Below are the code and all the weights of a small trained network. Each question names an input and a class and asks about switching units off, where a switched-off unit gives its printed mean instead of its output.

import numpy as np


def w(rows, s, z=0):
    codes = np.array(rows[::2]) - 128.0
    scale = np.full(codes.shape[1], s)
    scale[-1] = z or s
    return codes * scale


def norm(h):
    return h / np.sqrt((h * h).mean(-1, keepdims=True) + 1e-5)


def f(y):
    return y / 2 * (1 + np.tanh(0.7978845608 * (y + 0.044715 * y**3)))


def log_softmax(a):
    a = a - a.max(-1, keepdims=True)
    return a - np.log(np.exp(a).sum(-1, keepdims=True))


def net(x, mask):
    res = np.array(x, float).reshape(1, 7) / 4 @ E
    u = 0
    for l in range(4):
        y = f(norm(res) @ A[l][:, :-1].T + A[l][:, -1])
        res = res + np.where(mask[u : u + 5], y, B[l][:, -1]) @ B[l][:, :-1]
        u += 5
    return log_softmax(norm(res)[-1] @ U[:, :-1].T + U[:, -1])


A, B = {}, {}
E = w([
[151,135,252,143,144,42,153,18,73,127,104,153],'x0',
[125,125,124,131,127,126,127,125,130,131,123,135],'x1',
[114,132,127,120,132,136,130,119,132,131,132,133],'x2',
[159,73,140,29,118,115,149,98,154,21,83,135],'x3',
[123,132,135,120,125,144,135,128,127,138,120,138],'x4',
[53,107,97,153,127,174,30,110,55,114,64,61],'x5',
[124,130,130,118,137,130,122,126,124,125,138,131],'x6',
],0.021)
A[0] = w([
[115,31,183,59,96,98,150,118,163,103,132,143,66],'L0N1',
[178,137,24,94,90,123,170,201,157,122,192,121,115],'L0N2',
[139,2,61,20,65,176,167,154,166,22,80,91,43],'L0N3',
[112,151,182,123,113,87,68,72,66,128,56,73,1],'L0N4',
[153,157,88,84,117,118,126,208,226,116,193,194,75],'L0N5',
],0.007,0.0096)
B[0] = w([
[198,134,44,95,150,66,151,117,154,136,95,31,175],'L0N1',
[58,53,180,197,133,114,174,90,70,126,133,93,239],'L0N2',
[128,97,138,109,135,196,71,165,180,89,135,200,254],'L0N3',
[91,45,136,139,112,201,201,148,117,113,213,130,169],'L0N4',
[157,53,168,161,167,143,248,41,63,161,99,80,210],'L0N5',
],0.011,0.0062)
A[1] = w([
[157,131,92,115,120,141,196,216,253,163,215,158,18],'L1N1',
[113,202,141,129,132,90,135,150,117,105,155,197,2],'L1N2',
[118,87,167,105,146,103,177,118,149,94,113,130,30],'L1N3',
[202,231,172,103,129,30,147,106,189,154,148,198,41],'L1N4',
[112,163,166,214,135,122,177,125,95,191,192,132,104],'L1N5',
],0.012,0.0044)
B[1] = w([
[100,104,151,179,151,127,105,33,4,118,94,116,180],'L1N1',
[161,62,141,119,140,131,117,131,154,147,145,114,136],'L1N2',
[121,154,90,75,69,92,155,127,115,121,92,71,188],'L1N3',
[136,152,121,94,55,129,58,189,208,128,162,167,219],'L1N4',
[68,83,176,139,155,149,59,175,177,156,146,138,250],'L1N5',
],0.016,0.012)
A[2] = w([
[186,201,125,103,103,86,176,105,149,95,142,177,69],'L2N1',
[124,167,66,171,134,144,135,169,106,133,139,136,91],'L2N2',
[157,79,134,111,145,124,221,2,40,51,66,103,2],'L2N3',
[141,76,129,134,157,131,208,117,109,104,129,91,96],'L2N4',
[115,124,191,211,179,85,177,75,40,191,157,124,40],'L2N5',
],0.014,0.0049)
B[2] = w([
[126,187,33,85,156,175,142,94,28,116,149,78,178],'L2N1',
[170,139,122,133,109,69,135,119,160,169,140,161,156],'L2N2',
[84,101,208,153,116,72,96,145,152,224,253,231,246],'L2N3',
[41,145,89,130,74,119,60,170,122,142,150,176,183],'L2N4',
[151,78,105,179,186,206,78,120,177,27,21,72,226],'L2N5',
],0.014,0.012)
A[3] = w([
[92,163,71,217,159,152,108,188,102,243,184,99,120],'L3N1',
[188,189,179,168,172,125,141,177,213,152,92,130,3],'L3N2',
[109,246,48,159,109,163,137,174,61,217,151,53,56],'L3N3',
[108,102,122,155,221,190,116,90,180,82,58,112,135],'L3N4',
[169,100,143,95,120,145,59,174,158,149,172,150,143],'L3N5',
],0.011,0.0024)
B[3] = w([
[190,208,109,57,117,116,171,97,84,75,119,112,253],'L3N1',
[94,109,89,79,100,109,122,114,121,155,177,173,138],'L3N2',
[167,151,250,86,97,87,160,112,171,180,171,160,178],'L3N3',
[155,127,86,127,128,145,144,143,185,81,97,64,238],'L3N4',
[111,103,89,178,160,132,165,120,75,167,84,142,225],'L3N5',
],0.017,0.012)
U = w([
[116,125,110,149,180,224,94,148,134,50,56,79,247],'0',
[82,105,172,158,135,100,105,151,129,192,194,215,74],'1',
[199,249,121,54,115,77,213,101,116,88,110,96,51],'2',
],0.017,0.0015)

Each question gives the input, the list of numbers given to net, and the class t.
The units are the neurons (one row each of A and B). Each row of codes is followed by its name. A weight is (code - 128) times the scale printed after its matrix; where a second scale follows, it is the last column's (A, B and U).
mask holds one flag per neuron, layer by layer. A switched-off neuron (its flag False) gives its mean, the last column of its row in B, instead of its output. The means were averaged over made-up inputs and are rounded, as every weight is.
A unit's drop is (log p(t) with every unit on - log p(t) with that unit switched off) / (log p(t) with every unit on - log p(t) with every unit switched off).
The circuit of an input: a set's keep is (log p(t) with only the set's units on - log p(t) with every unit switched off) / (log p(t) with every unit on - log p(t) with every unit switched off). Starting from the 12 units with the biggest drops (on a tie, the unit counted first), units are removed one at a time, each time the one whose removal leaves the highest keep (on an exact tie, the one counted first), for as long as the keep stays at least 0.8.
circuit, biggest first: the units of the circuit, biggest drop first
top k neurons: the k neurons with the biggest drops, biggest first
top k neurons in layer l: the k neurons of layer l with the biggest drops, biggest first
drop of u: that unit's drop, to one decimal
input [2,3,0,8,7,1,-4], class 1: top 3 neurons : (L1N4; L2N3; L3N1)
input [0,3,-7,-6,0,6,-8], class 2: circuit, biggest first : (L3N1)
input [0,-3,1,0,8,-7,-1], class 0: top 3 neurons : (L1N1; L0N5; L2N5)
input [0,-1,-5,-6,-8,-7,2], class 0: top 2 neurons : (L1N1; L2N5)
input [-5,6,1,0,0,5,6], class 2: top 2 neurons : (L2N5; L1N5)
input [0,0,-6,-3,6,7,-2], class 2: top 3 neurons : (L1N1; L0N2; L0N5)
input [1,8,-2,2,-8,6,-3], class 1: top 2 neurons : (L1N4; L1N5)
input [2,-2,7,3,-3,8,-8], class 1: top 2 neurons in layer 1 : (L1N5; L1N4)
input [3,3,2,1,1,5,2], class 1: top 2 neurons : (L2N3; L1N5)
input [0,4,-1,-6,4,-2,-2], class 0: top 2 neurons : (L1N1; L2N3)
input [-4,6,3,-3,8,2,1], class 2: drop of L3N1 : 0.2
input [-5,2,-3,-5,3,6,4], class 2: drop of L3N1 : 0.1
input [-6,6,7,-6,4,5,-8], class 2: drop of L3N1 : 0.3
input [8,-5,5,7,-5,6,-7], class 1: circuit, biggest first : (L2N3)
input [1,-2,-2,1,-1,-4,8], class 2: drop of L1N4 : 0.1
